Below is a small trained network, with its code and all its weights. Each question gives an input and a target symbol and asks what happens when units are switched off, that is, made to give their printed mean instead of their output.

import numpy as np


def w(rows, s, z=0):
    codes = np.array(rows[::2]) - 128.0
    scale = np.full(codes.shape[1], s)
    scale[-1] = z or s
    return codes * scale


def norm(h):
    return h / np.sqrt((h * h).mean(-1, keepdims=True) + 1e-5)


def f(y):
    return y / 2 * (1 + np.tanh(0.7978845608 * (y + 0.044715 * y**3)))


def softmax(a):
    e = np.exp(a - a.max(-1, keepdims=True))
    return e / e.sum(-1, keepdims=True)


def log_softmax(a):
    a = a - a.max(-1, keepdims=True)
    return a - np.log(np.exp(a).sum(-1, keepdims=True))


def net(x, mask):
    ids = ['γεζθλξπσω'.index(c) for c in x.split()]
    T = len(ids)
    res = E[ids] + P[:T]
    q, k, v = (norm(res) @ M[0].T for M in (Q, K, V))
    z = softmax(np.where(np.tri(T) > 0, q @ k.T / 2**0.5, -1e9)) @ v
    res = res + np.where(mask[0], z, O[0][:, -1]) @ O[0][:, :-1]
    y = f(norm(res) @ A[0][:, :-1].T + A[0][:, -1])
    res = res + np.where(mask[1:17], y, B[0][:, -1]) @ B[0][:, :-1]
    return log_softmax(norm(res)[-1] @ U[:, :-1].T + U[:, -1])


Q, K, V, O, A, B = {}, {}, {}, {}, {}, {}
E = w([
[53,123,121,87],'γ',
[74,107,60,142],'ε',
[149,7,136,124],'ζ',
[100,128,32,166],'θ',
[112,138,22,170],'λ',
[147,30,110,136],'ξ',
[158,47,45,174],'π',
[68,142,75,120],'σ',
[97,145,36,156],'ω',
],0.011)
P = w([
[144,106,46,94],'0',
[86,92,246,172],'1',
[170,159,110,161],'2',
[101,82,234,191],'3',
[134,106,100,33],'4',
[45,47,122,173],'5',
[164,133,86,140],'6',
[203,102,195,196],'7',
],0.012)
Q[0] = w([
[135,166,231,255],'H1',
[66,81,145,205],'H1',
],0.014)
K[0] = w([
[140,100,91,3],'H1',
[195,172,119,111],'H1',
],0.023)
V[0] = w([
[59,9,125,214],'H1',
[26,98,199,112],'H1',
],0.013)
O[0] = w([
[180,4,92,77,246],'H1',
[94,46,97,108,117],'H1',
],0.018,0.011)
A[0] = w([
[158,64,99,108,181],'N1',
[237,168,103,42,98],'N2',
[169,120,189,159,83],'N3',
[109,118,126,95,108],'N4',
[140,146,197,117,99],'N5',
[88,143,92,55,209],'N6',
[16,107,133,178,180],'N7',
[133,130,112,90,135],'N8',
[107,146,73,68,197],'N9',
[121,137,55,94,169],'N10',
[120,183,186,208,137],'N11',
[114,128,203,107,148],'N12',
[170,184,59,96,122],'N13',
[9,64,143,205,254],'N14',
[152,72,168,81,231],'N15',
[61,38,107,157,136],'N16',
],0.014,0.0019)
B[0] = w([
[96,136,139,65,254],'N1',
[51,69,26,148,179],'N2',
[61,180,109,156,165],'N3',
[109,113,117,145,133],'N4',
[115,129,117,132,141],'N5',
[43,100,79,153,146],'N6',
[171,165,60,200,146],'N7',
[101,105,114,160,140],'N8',
[74,95,105,161,153],'N9',
[142,48,145,162,166],'N10',
[92,35,177,74,199],'N11',
[146,104,100,131,139],'N12',
[100,153,38,130,147],'N13',
[249,177,128,192,175],'N14',
[102,159,97,137,227],'N15',
[186,200,141,79,214],'N16',
],0.015,0.0099)
U = w([
[190,191,51,160,75],'γ',
[184,181,149,66,25],'ε',
[186,114,111,16,170],'ζ',
[97,83,134,105,167],'θ',
[89,128,163,99,3],'λ',
[144,124,109,61,30],'ξ',
[62,88,9,107,222],'π',
[181,122,171,195,219],'σ',
[97,105,188,113,74],'ω',
],0.012,0.0028)

Each question gives the input, a string of symbols that net reads in full, and the target symbol t.
The units are the heads (2 rows each of Q, K, V and O) and the neurons (one row each of A and B). Each row of codes is followed by its name. A weight is (code - 128) times the scale printed after its matrix; where a second scale follows, it is the last column's (O, A, B and U).
mask holds one flag per unit, heads first, then neurons. A switched-off unit (its flag False) gives its mean, the last column of its rows in O or B, instead of its output. The means were averaged over made-up inputs and are rounded, as every weight is.
A unit's drop is (log p(t) with every unit on - log p(t) with that unit switched off) / (log p(t) with every unit on - log p(t) with every unit switched off).
The circuit of an input: a set's keep is (log p(t) with only the set's units on - log p(t) with every unit switched off) / (log p(t) with every unit on - log p(t) with every unit switched off). Starting from the 12 units with the biggest drops (on a tie, the unit counted first), units are removed one at a time, each time the one whose removal leaves the highest keep (on an exact tie, the one counted first), for as long as the keep stays at least 0.8.
units of the circuit, in order: the units of the circuit, biggest drop first
most important unit: the unit with the biggest drop
k most important neurons: the k neurons with the biggest drops, biggest first
drop when u is switched off: that unit's drop, to one decimal
input σ σ λ σ ε ζ π π, target ε: 2 most important neurons -> N2; N11
input ζ ξ λ σ γ π ε θ, target γ: units of the circuit, in order -> H1; N7
input σ σ π ε, target σ: units of the circuit, in order -> H1; N14
input ε σ ε γ, target ε: most important unit -> N2
input σ ε ζ σ ζ π, target ζ: units of the circuit, in order -> N16; N2
input σ σ ω ω π σ, target ω: 2 most important neurons -> N11; N16
input σ σ ζ ε ω σ σ λ, target ω: units of the circuit, in order -> H1; N11
input γ π γ σ σ π π θ, target σ: units of the circuit, in order -> H1; N11; N14
input σ ζ π σ, target σ: units of the circuit, in order -> H1; N14; N11; N7
input ω ω σ ξ, target ω: units of the circuit, in order -> H1; N11
input σ σ ε ξ σ λ ξ σ, target σ: units of the circuit, in order -> H1; N11; N14; N7
input ξ σ ω π ε λ, target ω: units of the circuit, in order -> H1; N11; N2
input σ σ π θ, target σ: units of the circuit, in order -> H1; N14; N11; N7
input σ θ σ π σ π σ ε, target σ: most important neuron -> N11
input σ ε λ ξ, target σ: 3 most important neurons -> N14; N1; N11
input ζ σ λ σ, target ζ: drop when H1 is switched off -> 0.2
input σ σ ω ζ σ ξ, target ω: drop when H1 is switched off -> 1.4
input ω ξ σ ω, target ω: drop when N11 is switched off -> 0.3
